Here is a tiny trained network, its code and every weight. The questions are about switching its units off for an input and a class, where a switched-off unit gives its printed mean instead of its output.

import numpy as np


def w(rows, s, z=0):
    codes = np.array(rows[::2]) - 128.0
    scale = np.full(codes.shape[1], s)
    scale[-1] = z or s
    return codes * scale


def norm(h):
    return h / np.sqrt((h * h).mean(-1, keepdims=True) + 1e-5)


def f(y):
    return y / 2 * (1 + np.tanh(0.7978845608 * (y + 0.044715 * y**3)))


def log_softmax(a):
    a = a - a.max(-1, keepdims=True)
    return a - np.log(np.exp(a).sum(-1, keepdims=True))


def net(x, mask):
    res = np.array(x, float).reshape(1, 5) / 4 @ E
    u = 0
    for l in range(3):
        y = f(norm(res) @ A[l][:, :-1].T + A[l][:, -1])
        res = res + np.where(mask[u : u + 4], y, B[l][:, -1]) @ B[l][:, :-1]
        u += 4
    return log_softmax(norm(res)[-1] @ U[:, :-1].T + U[:, -1])


A, B = {}, {}
E = w([
[128,129,127,128],'x0',
[240,160,136,103],'x1',
[131,169,138,223],'x2',
[130,127,126,129],'x3',
[80,192,4,94],'x4',
],0.011)
A[0] = w([
[220,119,239,26,2],'0.n0',
[124,198,176,198,81],'0.n1',
[254,109,204,116,118],'0.n2',
[57,3,147,112,66],'0.n3',
],0.0069,0.0089)
B[0] = w([
[247,54,121,159,159],'0.n0',
[120,132,209,243,124],'0.n1',
[127,97,70,166,252],'0.n2',
[157,189,202,75,153],'0.n3',
],0.011,0.0035)
A[1] = w([
[185,242,106,88,2],'1.n0',
[218,210,146,158,44],'1.n1',
[116,250,110,178,15],'1.n2',
[164,94,112,114,6],'1.n3',
],0.014,0.0066)
B[1] = w([
[170,83,134,55,233],'1.n0',
[167,189,80,143,236],'1.n1',
[172,4,136,218,254],'1.n2',
[163,65,145,132,120],'1.n3',
],0.021,0.0028)
A[2] = w([
[89,111,91,236,3],'2.n0',
[121,119,250,61,72],'2.n1',
[156,208,203,236,149],'2.n2',
[82,156,203,180,20],'2.n3',
],0.014,0.0063)
B[2] = w([
[117,43,178,73,197],'2.n0',
[99,77,69,205,202],'2.n1',
[92,233,103,100,253],'2.n2',
[213,82,250,88,169],'2.n3',
],0.017,0.0053)
U = w([
[63,33,130,200,124],'0',
[82,226,68,133,249],'1',
[250,78,109,173,123],'2',
[192,145,86,16,33],'3',
[84,171,238,163,78],'4',
],0.026,0.012)

Each question gives the input, the list of numbers given to net, and the class t.
The units are the neurons (one row each of A and B). Each row of codes is followed by its name. A weight is (code - 128) times the scale printed after its matrix; where a second scale follows, it is the last column's (A, B and U).
mask holds one flag per neuron, layer by layer. A switched-off neuron (its flag False) gives its mean, the last column of its row in B, instead of its output. The means were averaged over made-up inputs and are rounded, as every weight is.
A unit's drop is (log p(t) with every unit on - log p(t) with that unit switched off) / (log p(t) with every unit on - log p(t) with every unit switched off).
The circuit of an input: a set's keep is (log p(t) with only the set's units on - log p(t) with every unit switched off) / (log p(t) with every unit on - log p(t) with every unit switched off). Starting from all 12 units, units are removed one at a time, each time the one whose removal leaves the highest keep (on an exact tie, the one counted first), for as long as the keep stays at least 0.8.
circuit, biggest first: the units of the circuit, biggest drop first
most important unit: the unit with the biggest drop
k most important neurons: the k neurons with the biggest drops, biggest first
top k neurons in layer l: the k neurons of layer l with the biggest drops, biggest first
drop when u is switched off: that unit's drop, to one decimal
input [-6,-8,7,-1,0], class 4: most important unit => 2.n2
input [5,0,-1,1,2], class 1: 2 most important neurons => 0.n3, 1.n2
input [6,0,-7,-1,-3], class 0: 3 most important neurons => 1.n1, 2.n1, 1.n2
input [-5,-7,2,-5,-8], class 4: circuit, biggest first => 2.n2, 1.n2
input [8,-7,1,8,6], class 0: top 2 neurons in layer 1 => 1.n0, 1.n1
input [7,8,2,2,7], class 2: 3 most important neurons => 1.n2, 2.n2, 0.n0
input [-4,0,-3,-1,0], class 0: 3 most important neurons => 1.n1, 2.n2, 2.n1
input [6,-3,1,2,-2], class 4: 2 most important neurons => 1.n0, 2.n3
input [-2,8,6,-5,0], class 1: 2 most important neurons => 1.n1, 2.n2
input [-5,-5,2,8,6], class 0: 2 most important neurons => 2.n0, 2.n2
input [6,6,2,-7,6], class 2: 2 most important neurons => 1.n2, 2.n2
input [4,0,-7,5,5], class 1: top 2 neurons in layer 2 => 2.n3, 2.n0
input [-3,-5,4,-7,-6], class 4: 2 most important neurons => 2.n3, 2.n2
input [7,8,5,-4,0], class 1: top neuron in layer 2 => 2.n2
input [6,-4,3,6,-6], class 4: top 2 neurons in layer 2 => 2.n3, 2.n2
input [7,2,2,-6,6], class 2: 2 most important neurons => 1.n2, 1.n0
input [-7,0,4,-1,-7], class 4: 2 most important neurons => 2.n3, 1.n1
input [0,3,3,4,0], class 1: 2 most important neurons => 2.n2, 1.n1
input [4,5,1,0,-4], class 1: top 2 neurons in layer 1 => 1.n0, 1.n2
input [-8,5,8,3,-8], class 1: circuit, biggest first => 2.n2
input [2,0,4,-5,2], class 0: top 2 neurons in layer 2 => 2.n0, 2.n3
input [-8,3,2,-1,6], class 2: drop when 1.n2 is switched off => 1.0
input [-2,-7,6,3,7], class 0: drop when 2.n1 is switched off => 0.0
input [7,5,6,0,6], class 2: drop when 1.n2 is switched off => 0.4
input [6,0,5,8,8], class 0: drop when 1.n2 is switched off => 0.5
